Below are the code and all the weights of a small trained network. Each question names an input and a class and asks about switching units off, where a switched-off unit gives its printed mean instead of its output.

import numpy as np


def w(rows, s, z=0):
    codes = np.array(rows[::2]) - 128.0
    scale = np.full(codes.shape[1], s)
    scale[-1] = z or s
    return codes * scale


def f(y):
    return np.maximum(y, 0)


def log_softmax(a):
    a = a - a.max(-1, keepdims=True)
    return a - np.log(np.exp(a).sum(-1, keepdims=True))


def net(x, mask):
    res = np.array(x, float).reshape(1, 6) / 4 @ E
    y = f(res @ A[0][:, :-1].T + A[0][:, -1])
    res = res + np.where(mask, y, B[0][:, -1]) @ B[0][:, :-1]
    return log_softmax(res[-1] @ U[:, :-1].T + U[:, -1])


A, B = {}, {}
E = w([
[139,31,95,111,157,68],'x0',
[170,159,129,193,241,95],'x1',
[48,161,28,63,163,174],'x2',
[10,93,177,104,175,40],'x3',
[204,119,186,47,145,120],'x4',
[149,199,56,106,102,49],'x5',
],0.011)
A[0] = w([
[174,94,99,117,143,180,163],'n0',
[228,120,146,115,134,148,138],'n1',
[164,173,103,130,141,108,188],'n2',
[194,153,122,167,95,68,234],'n3',
[135,137,66,123,151,117,110],'n4',
[119,132,142,112,120,83,88],'n5',
[129,124,126,72,13,168,159],'n6',
[144,129,121,191,81,89,173],'n7',
[131,217,100,147,120,167,46],'n8',
[153,194,172,108,153,107,225],'n9',
[107,115,157,106,143,69,78],'n10',
[162,146,123,217,126,206,139],'n11',
[123,132,209,152,107,172,126],'n12',
[121,147,149,168,155,177,207],'n13',
[139,36,178,86,144,121,140],'n14',
[139,78,142,76,109,79,187],'n15',
[126,156,111,73,122,125,200],'n16',
[123,168,104,82,101,118,131],'n17',
[245,107,144,116,132,153,117],'n18',
[124,130,125,101,111,161,56],'n19',
[144,192,174,93,149,147,106],'n20',
[232,146,127,82,164,146,154],'n21',
[140,126,134,83,30,179,253],'n22',
[124,136,222,145,109,177,181],'n23',
[118,61,101,160,121,132,161],'n24',
[148,81,141,105,162,144,169],'n25',
[249,115,145,112,132,155,85],'n26',
[108,100,166,93,154,108,99],'n27',
[136,26,169,116,133,100,180],'n28',
[215,85,163,161,105,160,44],'n29',
[137,57,158,120,128,97,192],'n30',
[114,134,122,121,161,171,193],'n31',
[167,108,139,115,98,77,146],'n32',
[110,2,107,212,99,180,162],'n33',
[128,136,207,142,99,173,198],'n34',
[109,135,131,166,171,110,92],'n35',
[90,96,129,144,121,76,137],'n36',
[94,82,133,203,124,168,153],'n37',
[93,97,139,63,81,95,77],'n38',
[155,192,95,85,144,173,121],'n39',
[161,127,128,160,98,90,146],'n40',
[119,157,126,143,172,116,17],'n41',
[58,141,109,144,119,107,72],'n42',
],0.015,0.0029)
B[0] = w([
[156,89,90,125,117,112,200],'n0',
[165,93,172,134,87,184,227],'n1',
[183,130,52,174,150,126,190],'n2',
[241,146,173,153,117,162,216],'n3',
[117,159,121,188,165,125,186],'n4',
[136,92,129,122,104,115,158],'n5',
[110,202,89,48,80,137,244],'n6',
[180,130,150,162,112,152,186],'n7',
[114,94,81,53,208,96,212],'n8',
[106,76,119,152,130,163,190],'n9',
[146,68,83,83,132,121,186],'n10',
[125,49,135,110,156,72,238],'n11',
[57,90,167,215,182,78,202],'n12',
[140,126,194,160,181,69,189],'n13',
[94,126,99,78,155,183,226],'n14',
[99,128,197,87,148,139,202],'n15',
[126,192,122,153,123,165,181],'n16',
[88,194,139,131,95,120,183],'n17',
[235,92,200,184,59,240,242],'n18',
[118,151,107,110,74,108,161],'n19',
[109,108,72,205,85,133,182],'n20',
[199,118,54,145,128,174,229],'n21',
[80,179,33,28,85,129,247],'n22',
[11,79,132,253,176,59,217],'n23',
[120,114,110,180,80,116,183],'n24',
[97,120,104,136,146,185,185],'n25',
[199,110,148,153,54,202,243],'n26',
[95,91,97,102,135,143,186],'n27',
[44,75,95,51,238,95,230],'n28',
[122,103,174,202,104,179,232],'n29',
[123,101,124,51,177,97,206],'n30',
[159,124,161,174,121,98,174],'n31',
[159,144,189,108,122,118,183],'n32',
[145,2,150,162,73,173,237],'n33',
[87,112,137,174,149,114,209],'n34',
[142,132,107,56,216,94,177],'n35',
[161,6,157,80,86,163,187],'n36',
[127,98,165,172,153,127,195],'n37',
[70,155,178,125,109,148,193],'n38',
[162,150,35,146,96,106,212],'n39',
[214,149,136,165,74,103,176],'n40',
[141,138,82,106,184,164,161],'n41',
[180,101,146,115,122,203,183],'n42',
],0.008,0.015)
U = w([
[89,95,96,47,146,129,141],'0',
[96,171,165,109,63,190,139],'1',
[219,90,131,171,94,223,184],'2',
[130,148,172,127,198,98,167],'3',
[106,251,69,153,151,105,92],'4',
[86,56,142,225,132,121,235],'5',
[184,86,172,105,112,49,27],'6',
[162,145,98,103,50,157,6],'7',
],0.013,0.0022)

Each question gives the input, the list of numbers given to net, and the class t.
The units are the neurons (one row each of A and B). Each row of codes is followed by its name. A weight is (code - 128) times the scale printed after its matrix; where a second scale follows, it is the last column's (A, B and U).
mask holds one flag per neuron, in row order. A switched-off neuron (its flag False) gives its mean, the last column of its row in B, instead of its output. The means were averaged over made-up inputs and are rounded, as every weight is.
A unit's drop is (log p(t) with every unit on - log p(t) with that unit switched off) / (log p(t) with every unit on - log p(t) with every unit switched off).
The circuit of an input: a set's keep is (log p(t) with only the set's units on - log p(t) with every unit switched off) / (log p(t) with every unit on - log p(t) with every unit switched off). Starting from the 12 units with the biggest drops (on a tie, the unit counted first), units are removed one at a time, each time the one whose removal leaves the highest keep (on an exact tie, the one counted first), for as long as the keep stays at least 0.8.
circuit, biggest first: the units of the circuit, biggest drop first
k most important neurons: the k neurons with the biggest drops, biggest first
drop when u is switched off: that unit's drop, to one decimal
input [-1,-1,-7,-3,-1,-4], class 5: circuit, biggest first -> [n23]
input [-2,-1,2,-2,-7,1], class 0: circuit, biggest first -> [n18; n8]
input [0,4,-3,5,5,6], class 6: 4 most important neurons -> [n18; n26; n29; n33]
input [1,-7,-2,-3,6,-4], class 1: 2 most important neurons -> [n22; n6]
input [3,8,1,1,-5,8], class 2: 3 most important neurons -> [n3; n22; n36]
input [-5,6,-8,1,-8,3], class 5: 3 most important neurons -> [n18; n26; n11]
input [2,6,4,8,-6,-3], class 0: 2 most important neurons -> [n35; n23]
input [7,7,0,1,3,-7], class 0: 3 most important neurons -> [n28; n30; n14]
input [-8,-3,0,6,-2,7], class 1: 2 most important neurons -> [n42; n28]
input [-5,-1,-5,1,3,1], class 5: 2 most important neurons -> [n23; n12]
input [0,-1,-2,5,8,-5], class 5: 3 most important neurons -> [n23; n22; n12]
input [1,5,-3,3,-4,4], class 2: 2 most important neurons -> [n28; n11]
input [-6,-2,0,6,1,5], class 1: 2 most important neurons -> [n28; n11]
input [-8,-7,4,7,-7,-4], class 1: circuit, biggest first -> [n6]
input [2,0,4,5,0,-8], class 0: 2 most important neurons -> [n28; n14]
input [0,0,1,4,7,-6], class 0: 2 most important neurons -> [n14; n28]
input [0,-5,7,-3,-4,-1], class 7: 2 most important neurons -> [n28; n23]
input [-8,-7,3,-1,-5,5], class 4: drop when n38 is switched off -> 0.0
input [-6,5,-1,-1,7,-8], class 5: drop when n23 is switched off -> 0.4
input [-2,-7,-1,4,8,5], class 0: drop when n26 is switched off -> 0.3
input [8,-7,-1,-4,4,8], class 7: drop when n22 is switched off -> 0.3
